Below are the code and all the weights of a small trained network. Each question names an input and a target symbol and asks about switching units off, where a switched-off unit gives its printed mean instead of its output.

import numpy as np


def w(rows, s, z=0):
    codes = np.array(rows[::2]) - 128.0
    scale = np.full(codes.shape[1], s)
    scale[-1] = z or s
    return codes * scale


def f(y):
    return y / 2 * (1 + np.tanh(0.7978845608 * (y + 0.044715 * y**3)))


def softmax(a):
    e = np.exp(a - a.max(-1, keepdims=True))
    return e / e.sum(-1, keepdims=True)


def log_softmax(a):
    a = a - a.max(-1, keepdims=True)
    return a - np.log(np.exp(a).sum(-1, keepdims=True))


def net(x, mask):
    ids = ['ΔΠΣΨβγεηλξτφω'.index(c) for c in x.split()]
    T = len(ids)
    res = E[ids] + P[:T]
    r = res
    for j in range(3):
        rows = slice(3 * j, 3 * j + 3)
        q, k, v = (r @ M[0][rows].T for M in (Q, K, V))
        z = softmax(np.where(np.tri(T) > 0, q @ k.T / 3**0.5, -1e9)) @ v
        o = O[0][rows]
        res = res + np.where(mask[j], z, o[:, -1]) @ o[:, :-1]
    y = f(res @ A[0][:, :-1].T + A[0][:, -1])
    res = res + np.where(mask[3:11], y, B[0][:, -1]) @ B[0][:, :-1]
    return log_softmax(res[-1] @ U[:, :-1].T + U[:, -1])


Q, K, V, O, A, B = {}, {}, {}, {}, {}, {}
E = w([
[121,110,96,126],'Δ',
[137,103,110,120],'Π',
[144,96,136,143],'Σ',
[159,11,88,194],'Ψ',
[91,197,110,60],'β',
[155,97,129,112],'γ',
[106,107,88,160],'ε',
[177,95,169,109],'η',
[95,233,223,210],'λ',
[67,251,139,59],'ξ',
[141,171,242,216],'τ',
[126,103,109,149],'φ',
[153,99,142,121],'ω',
],0.023)
P = w([
[166,149,111,152],'0',
[100,117,191,153],'1',
[101,113,149,129],'2',
[201,163,90,173],'3',
[170,116,77,125],'4',
[83,103,194,140],'5',
[103,105,120,95],'6',
[215,159,70,167],'7',
[146,120,108,121],'8',
[27,78,250,127],'9',
],0.023)
Q[0] = w([
[126,81,106,80],'head 1',
[251,156,42,152],'head 1',
[118,53,94,103],'head 1',
[90,110,160,116],'head 2',
[170,161,100,150],'head 2',
[179,104,79,135],'head 2',
[114,153,170,187],'head 3',
[126,104,132,155],'head 3',
[99,97,96,119],'head 3',
],0.02)
K[0] = w([
[129,89,15,66],'head 1',
[7,41,186,79],'head 1',
[168,95,45,7],'head 1',
[155,145,93,144],'head 2',
[96,100,178,130],'head 2',
[50,84,126,95],'head 2',
[101,123,201,138],'head 3',
[117,53,128,167],'head 3',
[95,115,68,104],'head 3',
],0.016)
V[0] = w([
[20,129,5,188],'head 1',
[129,55,110,152],'head 1',
[95,116,115,231],'head 1',
[110,145,49,39],'head 2',
[62,133,76,178],'head 2',
[184,106,88,110],'head 2',
[161,167,147,100],'head 3',
[187,135,86,151],'head 3',
[168,135,172,126],'head 3',
],0.012)
O[0] = w([
[217,189,174,116,93],'head 1',
[137,130,161,185,142],'head 1',
[126,152,247,119,226],'head 1',
[162,135,82,128,3],'head 2',
[181,144,161,121,134],'head 2',
[158,141,96,180,137],'head 2',
[85,167,99,135,102],'head 3',
[81,98,189,148,128],'head 3',
[71,115,34,175,160],'head 3',
],0.011,0.0079)
A[0] = w([
[138,169,108,59,23],'neuron 1',
[181,156,156,123,81],'neuron 2',
[102,66,142,146,6],'neuron 3',
[51,253,187,114,90],'neuron 4',
[93,224,155,110,11],'neuron 5',
[239,84,124,165,168],'neuron 6',
[149,69,137,195,71],'neuron 7',
[82,226,170,155,174],'neuron 8',
],0.014,0.016)
B[0] = w([
[122,89,183,163,136],'neuron 1',
[150,107,51,78,167],'neuron 2',
[46,188,79,121,150],'neuron 3',
[217,127,38,146,240],'neuron 4',
[11,141,100,183,159],'neuron 5',
[122,216,109,154,230],'neuron 6',
[207,73,120,87,178],'neuron 7',
[110,108,211,88,254],'neuron 8',
],0.013,0.018)
U = w([
[163,97,135,106,73],'Δ',
[102,165,179,135,174],'Π',
[128,95,140,63,189],'Σ',
[182,60,89,174,123],'Ψ',
[139,111,88,52,170],'β',
[107,189,133,179,53],'γ',
[132,162,118,69,57],'ε',
[92,133,144,92,212],'η',
[117,141,131,253,129],'λ',
[121,164,65,139,1],'ξ',
[125,83,168,179,227],'τ',
[151,73,110,155,195],'φ',
[118,87,94,137,108],'ω',
],0.016,0.0064)

Each question gives the input, a string of symbols that net reads in full, and the target symbol t.
The units are the heads (3 rows each of Q, K, V and O) and the neurons (one row each of A and B). Each row of codes is followed by its name. A weight is (code - 128) times the scale printed after its matrix; where a second scale follows, it is the last column's (O, A, B and U).
mask holds one flag per unit, heads first, then neurons. A switched-off unit (its flag False) gives its mean, the last column of its rows in O or B, instead of its output. The means were averaged over made-up inputs and are rounded, as every weight is.
A unit's drop is (log p(t) with every unit on - log p(t) with that unit switched off) / (log p(t) with every unit on - log p(t) with every unit switched off).
The circuit of an input: a set's keep is (log p(t) with only the set's units on - log p(t) with every unit switched off) / (log p(t) with every unit on - log p(t) with every unit switched off). Starting from all 11 units, units are removed one at a time, each time the one whose removal leaves the highest keep (on an exact tie, the one counted first), for as long as the keep stays at least 0.8.
units of the circuit, in order: the units of the circuit, biggest drop first
top k neurons: the k neurons with the biggest drops, biggest first
heads that matter: for each layer, one digit per head in row order, 1 if its drop is at least 0.15 and else 0, layers parted by /
input φ ω Ψ Σ Δ Δ φ, target γ: heads that matter : 110
input ξ ε Δ φ ξ γ η η ε λ, target λ: heads that matter : 011
input τ Σ Π η Ψ Π, target ω: top 3 neurons : (neuron 3; neuron 8; neuron 6)
input ξ Ψ Π ω φ Ψ Ψ φ γ Σ, target Π: units of the circuit, in order : (neuron 4; head 3; head 1)
input ε Ψ β φ Δ Π γ Π Π η, target λ: units of the circuit, in order : (head 2; neuron 8; neuron 2)
input Π Ψ Δ φ ω, target γ: top 2 neurons : (neuron 6; neuron 8)
input φ τ ξ φ ε β Δ η ω, target γ: heads that matter : 100
input Π η γ η ε η τ ε, target ω: heads that matter : 110
input φ φ Π ε ε, target λ: units of the circuit, in order : (neuron 8; neuron 4)
input λ Δ Δ ε ε η Σ, target ε: units of the circuit, in order : (neuron 2; head 1; neuron 6)
input ε γ τ η ε Δ τ, target τ: top 4 neurons : (neuron 6; neuron 8; neuron 2; neuron 5)
input η β φ β Σ ε, target ξ: units of the circuit, in order : (head 1; neuron 8)
input ξ Δ ε ε ω φ Δ τ Π, target γ: heads that matter : 100
input β γ Δ Ψ ε ω, target Δ: units of the circuit, in order : (head 1; neuron 8; neuron 2; neuron 4)
input ω λ Δ τ ε Σ, target η: units of the circuit, in order : (neuron 3; head 1)
input η λ Δ, target ω: top 3 neurons : (neuron 6; neuron 8; neuron 4)
input η ε Π ε η τ γ Π λ Ψ, target Ψ: units of the circuit, in order : (neuron 7)
input φ Δ ε ε, target γ: units of the circuit, in order : (neuron 6; neuron 4; head 1)
input φ γ φ λ τ ε, target Σ: top 2 neurons : (neuron 6; neuron 4)
input φ φ λ λ Δ Σ, target Σ: units of the circuit, in order : (head 1; neuron 6)
